Below is a small trained network, with its code and all its weights. Each question gives an input and a class and asks what happens when units are switched off, that is, made to give their printed mean instead of their output.

import numpy as np


def w(rows, s, z=0):
    codes = np.array(rows[::2]) - 128.0
    scale = np.full(codes.shape[1], s)
    scale[-1] = z or s
    return codes * scale


def f(y):
    return y / 2 * (1 + np.tanh(0.7978845608 * (y + 0.044715 * y**3)))


def log_softmax(a):
    a = a - a.max(-1, keepdims=True)
    return a - np.log(np.exp(a).sum(-1, keepdims=True))


def net(x, mask):
    res = np.array(x, float).reshape(1, 5) / 4 @ E
    y = f(res @ A[0][:, :-1].T + A[0][:, -1])
    res = res + np.where(mask, y, B[0][:, -1]) @ B[0][:, :-1]
    return log_softmax(res[-1] @ U[:, :-1].T + U[:, -1])


A, B = {}, {}
E = w([
[178,154,162,182],'x0',
[172,135,203,128],'x1',
[64,103,133,224],'x2',
[129,59,251,135],'x3',
[37,90,198,47],'x4',
],0.012)
A[0] = w([
[56,113,231,136,104],'neuron 1',
[119,143,106,189,54],'neuron 2',
[27,63,254,97,165],'neuron 3',
[94,143,68,41,84],'neuron 4',
[121,128,109,165,83],'neuron 5',
[117,148,41,102,255],'neuron 6',
[81,162,52,39,144],'neuron 7',
[121,153,27,235,160],'neuron 8',
[230,148,197,96,121],'neuron 9',
[148,169,68,255,110],'neuron 10',
[184,161,147,137,102],'neuron 11',
],0.011,0.0051)
B[0] = w([
[120,77,141,128,200],'neuron 1',
[137,114,124,144,160],'neuron 2',
[113,3,169,141,249],'neuron 3',
[58,139,132,99,170],'neuron 4',
[143,96,116,132,144],'neuron 5',
[105,145,70,107,203],'neuron 6',
[80,143,87,58,188],'neuron 7',
[134,129,42,166,246],'neuron 8',
[180,172,190,110,193],'neuron 9',
[166,131,126,203,238],'neuron 10',
[163,141,126,116,156],'neuron 11',
],0.014,0.016)
U = w([
[230,187,192,72,161],'0',
[114,38,180,126,71],'1',
[59,151,65,6,8],'2',
[170,159,42,251,214],'3',
],0.012,0.0014)

Each question gives the input, the list of numbers given to net, and the class t.
The units are the neurons (one row each of A and B). Each row of codes is followed by its name. A weight is (code - 128) times the scale printed after its matrix; where a second scale follows, it is the last column's (A, B and U).
mask holds one flag per neuron, in row order. A switched-off neuron (its flag False) gives its mean, the last column of its row in B, instead of its output. The means were averaged over made-up inputs and are rounded, as every weight is.
A unit's drop is (log p(t) with every unit on - log p(t) with that unit switched off) / (log p(t) with every unit on - log p(t) with every unit switched off).
The circuit of an input: a set's keep is (log p(t) with only the set's units on - log p(t) with every unit switched off) / (log p(t) with every unit on - log p(t) with every unit switched off). Starting from all 11 units, units are removed one at a time, each time the one whose removal leaves the highest keep (on an exact tie, the one counted first), for as long as the keep stays at least 0.8.
circuit, biggest first: the units of the circuit, biggest drop first
top k neurons: the k neurons with the biggest drops, biggest first
drop when u is switched off: that unit's drop, to one decimal
input [6,6,-8,-7,-3], class 0: circuit, biggest first -> neuron 9
input [5,2,-1,0,-2], class 0: circuit, biggest first -> neuron 8; neuron 9
input [0,8,0,-2,-4], class 0: circuit, biggest first -> neuron 9; neuron 8
input [0,5,3,5,-5], class 0: circuit, biggest first -> neuron 8; neuron 3; neuron 9
input [-2,-8,-1,2,4], class 2: top 3 neurons -> neuron 7; neuron 10; neuron 4
input [4,6,0,-6,2], class 0: top 2 neurons -> neuron 8; neuron 10
input [8,3,-6,-3,-5], class 0: top 2 neurons -> neuron 9; neuron 11
input [2,8,6,3,-3], class 1: drop when neuron 1 is switched off -> 0.1
input [1,-6,1,-1,1], class 2: drop when neuron 10 is switched off -> 0.3
input [-7,-8,-5,8,-7], class 2: top 2 neurons -> neuron 10; neuron 3
